Rows, each with roughly how far along a hidden order it lies (0 to 9)
[ 33  14  -4 -16   1  -2  29   7 -14   4  -4  -4   3  18  -1   9 -30 -22
 -15] | 4
[ 19  30  12 -16   4   8 -13  26  28 -28   6  -7  -5   3 -14  15   8  10
  -4] | 8
[ -9  18 -32 -39  19  14 -20 -19  20  21  10 -25   9  18   2  12  10  17
 -19] | 5
[-10 -18  37   9  15  17 -15   4 -10  -7  20  -8   6  47   2  -8  25  14
   0] | 2
[ 19 -26  15 -15   0  -4  -3  25 -36   8 -14   0  -2  46   4 -13 -26 -46
  20] | 3
[ -8   6 -25 -10   1  10  10 -24  22   8  14   0   0 -25   7   5  27  33
 -24] | 5
[ 16  11   8 -14  -8 -18 -15  27 -12 -15 -32   8  -7   6 -11   8 -22 -42
  20] | 8
[  9 -28 -16   5   7   2  29 -11 -38  56  10 -27  15  37  16 -22 -66 -27
   3] | 0
[  8  19 -23  10  -9 -19  24  -9  -4  11 -15  -1   3 -31  -3   7 -43 -16
   0] | 6
[-14  -6 -27  -8 -10 -14 -19  -2  -5  13 -25   5  -5 -18   1  -4 -14 -22
  21] | 8
[  3  25 -43  -8 -11 -12   7  -6  25   5 -12  -1  -5 -52  -4  11 -22   2
  -1] | 9
[-15 -49  -3   4 -13  -5  -9   3 -23  20  -8  10  -5  -3  13 -29 -10 -16
  30] | 5
[ -1 -42 -27 -18   3   8  21 -26 -30  49   8  -7   6  22  25 -22 -14  -9
  -8] | 0
[-11  17  11   8  -2  -4 -29  13  26 -24  -4   2  -5 -19 -13   7  17  13
  12] | 9
[ -1 -17  -8 -26  17  28  -6 -10   9  20  30 -19   5  33  12  -8  25  27
 -17] | 2
[ 13   1  -6 -45  15  14 -27  20   3  10   2 -25   2  46  -2   0 -11 -15
   9] | 5
[  9 -42   7   7  -8  24  13  12   5   0  33  10 -12  -6  15 -26  34  24
   4] | 4
[ 19   2 -29 -46   6  -2 -20  25  -8  30 -18 -27   2  34  -3  -1 -55 -44
  22] | 6
[ -5  -2  17  14  -8  -3 -26  28  14 -24  -7   8  -9 -20 -10  -4  11   2
  26] | 9
[ -2  15 -19 -20  -3 -21  -7  -7 -11   7 -34   3   2  -1  -4  13 -26 -31
   3] | 6
[ 22 -20  44  26   2  11  40   4 -32 -13  21  12   2  36   8  -2  12   0
 -19] | 0
[ 10   9  29   3 -11  -8   0  15  -2 -44 -16  32 -12 -11  -7  11  35  -5
  -3] | 7
[ -7 -17 -56 -42 -15 -15  -1 -24 -11  29 -33  14  -8 -25  14  -4  -6 -25
   3] | 6
[-14 -33  -8 -35   6   7 -28  -7 -16  18  -7   0  -1  31  13 -12  20 -10
   6] | 4
[ 10  -6  24   2   8  20 -15  29  14  -9  24 -14  -2  23  -4  -8  11  14
  11] | 6
[ 16  27 -35 -15  -4  -8   6   5  15  13 -11 -12  -1 -21  -6  11 -38 -11
   1] | 8
[ 13  18 -22 -13 -11 -23  18  -8 -12  -3 -31  17  -4 -23  -3  15 -22 -30
  -7] | 7
[  2 -20  -5  -8  -6  17  -7  12  20  -8  18   8 -13 -20   6 -13  38  24
   5] | 7
[ 21  12   6 -53  13  17 -21  21  12 -15   2  -9  -4  37  -4  13  21  -1
 -10] | 6
[ -1  -5 -16 -54  17   2 -30   3 -17  28 -17 -23   9  51   3   2 -24 -31
   7] | 4
[-14   3 -27 -10  -9 -18   1 -19  -4   9 -23  13  -2 -28   4   5  -1 -10
  -1] | 6
[  6   9  -9  24   0  -2  41 -21  -7  18  13  -5  10  -7   4   2 -26   7
 -20] | 3
[-18 -38  10   8  12   8  -4 -12 -33  35  10 -16  13  45  14 -23 -18 -10
  10] | 0
[ -2  -5 -37  14 -13  -1  19 -10  14  16   9   0  -4 -49   6  -9 -10  14
   3] | 7
[-15 -31 -42 -36 -15 -10 -10 -18 -13  21 -28  19 -11 -23  16 -11  14 -17
  10] | 6
[ 16 -51 -42 -44   2   4 -11  20 -40  73  -9 -37   5  48  17 -37 -82 -61
  42] | 3
[  9 -18 -15 -68   0  13 -38  19   8  -5 -13   7 -15  16   6  -1  40  -9
   7] | 7
[  3  10  -6   2 -15  -3   4   3  24 -26  -1  23 -14 -52  -4   8  32  19
  -5] | 9
[ 28  34  -2  -2  -9  -8   6  25  20 -24  -9   3  -8 -24 -15  16 -14 -10
   2] | 9
[ 11   2   2  15  -7 -19  29  -4 -30   7 -17   4   5   3  -2   3 -41 -34
   3] | 4
[  0  -4  16  54 -17 -24  36  -6 -27  -6 -13  20   1 -27  -1  -5 -26 -17
   6] | 4
[ -7   6  -2 -14  17   3   5 -24 -15  21   3 -14  14  37   5   7  -8  -3
 -20] | 2
[ 18 -18 -31 -28 -11   8  22  -4   1   9   4  11 -11 -18  14  -8  12   3
  -9] | 5
[  3  28  11  44   0  -6  17   3  12 -10  10 -10   6 -20 -13   7 -28   9
   0] | 6
[ -6   0   8   1  -4 -24   2 -11 -35  -1 -34  16   3  13   0   6 -16 -37
   1] | 4
[  7  36 -15  33   3   1  29 -10  28   6  19 -19   9 -31  -9  12 -32  21
 -14] | 6
[ -9 -26  10   2  -5  12 -27  20  17 -11  14   5 -11  -7   3 -17  31  16
  23] | 7
[  0 -20  -1 -49  12  26 -46  23  19  -1  12 -13  -7  31   3  -9  36  11
  12] | 6
[ 18 -14  25  11  -8  -2  21  10 -23 -13  -4  18  -5  11   3  -4   2 -17
  -1] | 3

[  2  -5 -12  -5   2  18  18  -1  -1  -5  -2   1   1   7   0 -22  -3  10
  -1  -7   0   0   2  -1  35  -2 -14 -54  -8   4] | 3
[ -4   2  -2  14 -41  39 -12  -3   0 -11   4  -8  -1   7  -1 -17   7  -1
  -1  -8   8   4   3 -12  37  -3  -9 -34  -1 -13] | 8
[ -1   2  13 -15   1   1  18  -2   1  -8   3  -3   0   3   0   6  -1  -6
  -2   6   8 -14   5 -12  30   5  -4 -25   8   5] | 5
[  1  -2  -7   6   2  37  14   0   0  -6  15   4   1   7   1 -12  -7   4
   0  -5  -5   6   1  -6  40  -3  -5 -44   2   1] | 4
[  3   5 -12  -2 -13  -5   3   1   1  -8  12  -2  -2   0  -2   4  -4  11
  -3  -2  -7  -9  -6  10  25  -6   1 -18 -13  10] | 3
[ -3   4 -12  -5  -4  41   5   2   1   6  29   3  -4   0   2  22  -4   5
   0  -1  10   0  13   8  -7  -8   4  -4   1 -11] | 2
[  -1  -24   -3   -7   -3   45   -9   -2   -5    7  -17   -4   -4   23
   -3  -15   -1    5   -2    3   -7  -23   20   -7   53  -16   -3 -100
    7   -8] | 1
[  1   6  -3  -2   1  12  20  -2   1  -2  14  -2  -4   2   2   5   4  -8
  -4   9  -9  -2  14  -9  33   8  -5 -74   2   3] | 4
[  4  11   9  -6 -24 100  19  -4   1 -14  21  -4  -5 -18  -1  -5  -5   1
  -2  15   8  39   2  -4  40  10   1   0  10  -7] | 9
[ -4  -1 -12 -14   0 -20 -28   6   5  -2  28   7  -2  10   2  12   8  15
   7  -6   9  13  -2  13 -45 -10  11  52  -5  -2] | 3
[ -2  -5  -3 -15 -17  21  -4   3  -1  30  33   2  -3   4   1  27   0  -4
   0   0   2  24  20  14 -23  -8  12 -59   5   0] | 1
[  0 -12   0  18 -14  44 -12  -4  -4  11 -17   5   1   3   1  -8  -7  -2
  -1   6  -4  -4   1 -22  43  -9   8  15   2  -3] | 5
[   2  -10   -3  -15   -1  -17  -18   -3   -3    0  -24    2   -5    2
    2    7   -9   -1    1   -4  -15    0   -3    4   -4   -6   -8 -100
    1   -6] | 1
[  1   7   0 -12   2 -38   1   0   5 -11  17  -1  -2  -2   1   8  -2  11
   3  -4  -4 -10  -3   3  -9   4   9  83  -1   4] | 5
[ -4 -15   3  -2  17 -10  -8   0  -5  13   2  -1  -3  16   1  29   2   2
  -2   7  -7 -16  19  -1  30  -3   6 -22   8 -12] | 0
[  1   1   2  -7 -17  51  20   0  -3  -7  19  -1  -4  -6   3  -3  -7   0
  -1   9  -3  28  12  -8  49   1  -3 -29   5   1] | 5
[ -2   6 -19  -1  -4  40   3   0   1   3  23   1  -5  -1   1  20   2   2
  -2  11   4  -4   7   2  -2 -10  -7 -43  -2  -6] | 3
[  0   5  -6 -14 -33 -20  12  -2  -5   3  -8  -9   2   0  -3  13 -11  13
  -1   4  -8   1  -2   4  17 -10   2 -26 -14   4] | 4
[  2   5   2  -1 -29  29  30  -1  -1 -14  15  -1   0   0   2  13  -1  -4
   1  12  -1   9   4   5  17  10   0 -18   9  -1] | 6
[  3  -6  -5  -8   7 -42 -16  -1  -2  -1 -15   3   1   3   0  -6  -7  -4
   0  -4 -12  -8  -6   0 -10  -3  -9 -78   0   0] | 2
[  2  -3   0  -6 -42  32   3  -1  -5   8  -4  -3  -2 -14  -4   4 -11  14
  -4   2  -1  -6   1   3  41 -12   0 -11  -8  -7] | 3
[ -1 -10   2 -17   4  -6   5   4  -1  10   5   4  -2   5   2   9   1  13
  -5  -6  -3 -14  10   2  24  -7  -3 -45   4   1] | 1
[  -7    0   12   19   25   18  -36    3   -8   23  -23    3    0   -5
   -1    3  -11    7   -6   15   -3   -9    6    4   12    0    5 -100
    5   -6] | 0
[  0 -15   7 -14 -10  48   3   1  -2   0   9   2  -3   5   1   3  -1  15
  -7   7  -2 -21  14   0  39 -10  -1 -73  11  -6] | 1
[  3   5  -4   8 -18 -18 -12  -2  -1 -10   4   6  -3   1  -3  15   6  -8
   1  -4   7  23  -3  -3 -43   6  -3 -48  -6   3] | 7
[ -2  -1 -16 -10  -8  35   2   2   1   8  17  -1  -2  -2   0  10  -1   1
   0   6  -2  -1   5  16  -1   1  -5  -6   0   3] | 3
[  3 -20   2  -2 -18  52  11  -4  -3 -14 -30   7   2  -3   1 -20   6   0
  -3  -2 -14 -16  10 -16  20  -9  10 -68   5  -7] | 4
[ -1   5   0   0   8  45   3  -3   3   0   2   3  -2  -4  -2 -17   0  -3
  -1  -1  -9   7   1  -9  20   6  -6  30   2  -7] | 7
[ -3  -2 -12 -11  -9  39   0   3   1  14  29   5  -3   4   2  25   2   6
   2  -3   7  12  12  15 -47 -14  12  -8   2  -4] | 2
[ -1   7   0   7  -5  22  -6   0   1 -13  18   2  -1  10   2  -1  -1  -5
   2   8  -9   6   1   1  18  13  -4 -12   4   1] | 5
[  0  -2  25   6  12  72 -19   6  -8   1  -5  -4   3  -2  -1  11   3   4
  -6  10  13   6   5  -4  49 -15 -10 -20   8  -2] | 2
[  2  -9 -16   2  22 -32   5  -2   5  -2 -11  -1   9   0   0   0   0   2
   0  -9   6  -1  -2  -9  -1   2  -3  -3   2   5] | 5
[ -2  -4  -4  -9  17 -33  -9   4   3  24  42   0   1   0   0  26   4  -8
   2  -6  -5   6   8  18 -47  -3   6  24  -1   9] | 2
[ -1  -8  -5 -13 -18  26 -42   4  -3  24  36   6  -6  31  -1  35  12  17
   2   6   0  35  18  11 -11 -15  16 -98 -15  -9] | 2
[ -1  -6  -4 -21 -44 -42 -13  -2  -5   6 -25  -5   7   3  -3   0 -10  14
  -2   4 -11   3  -7  15   5 -11   4 -47 -22  -4] | 2
[  1   0   6   6 -27  35 -14  -5  -4 -10  -3  -3  -1   0   3 -18   2  -9
  -1   9  -9  19  17  -6  43  -4   2 -18  -1 -11] | 7
[ -1  24   0  16  -8  51  10   0  -1 -11   4   1  -2  -1  -1  -8   0  -2
  -7  11   9  19   5   1  39  13   0   1   3  -4] | 9
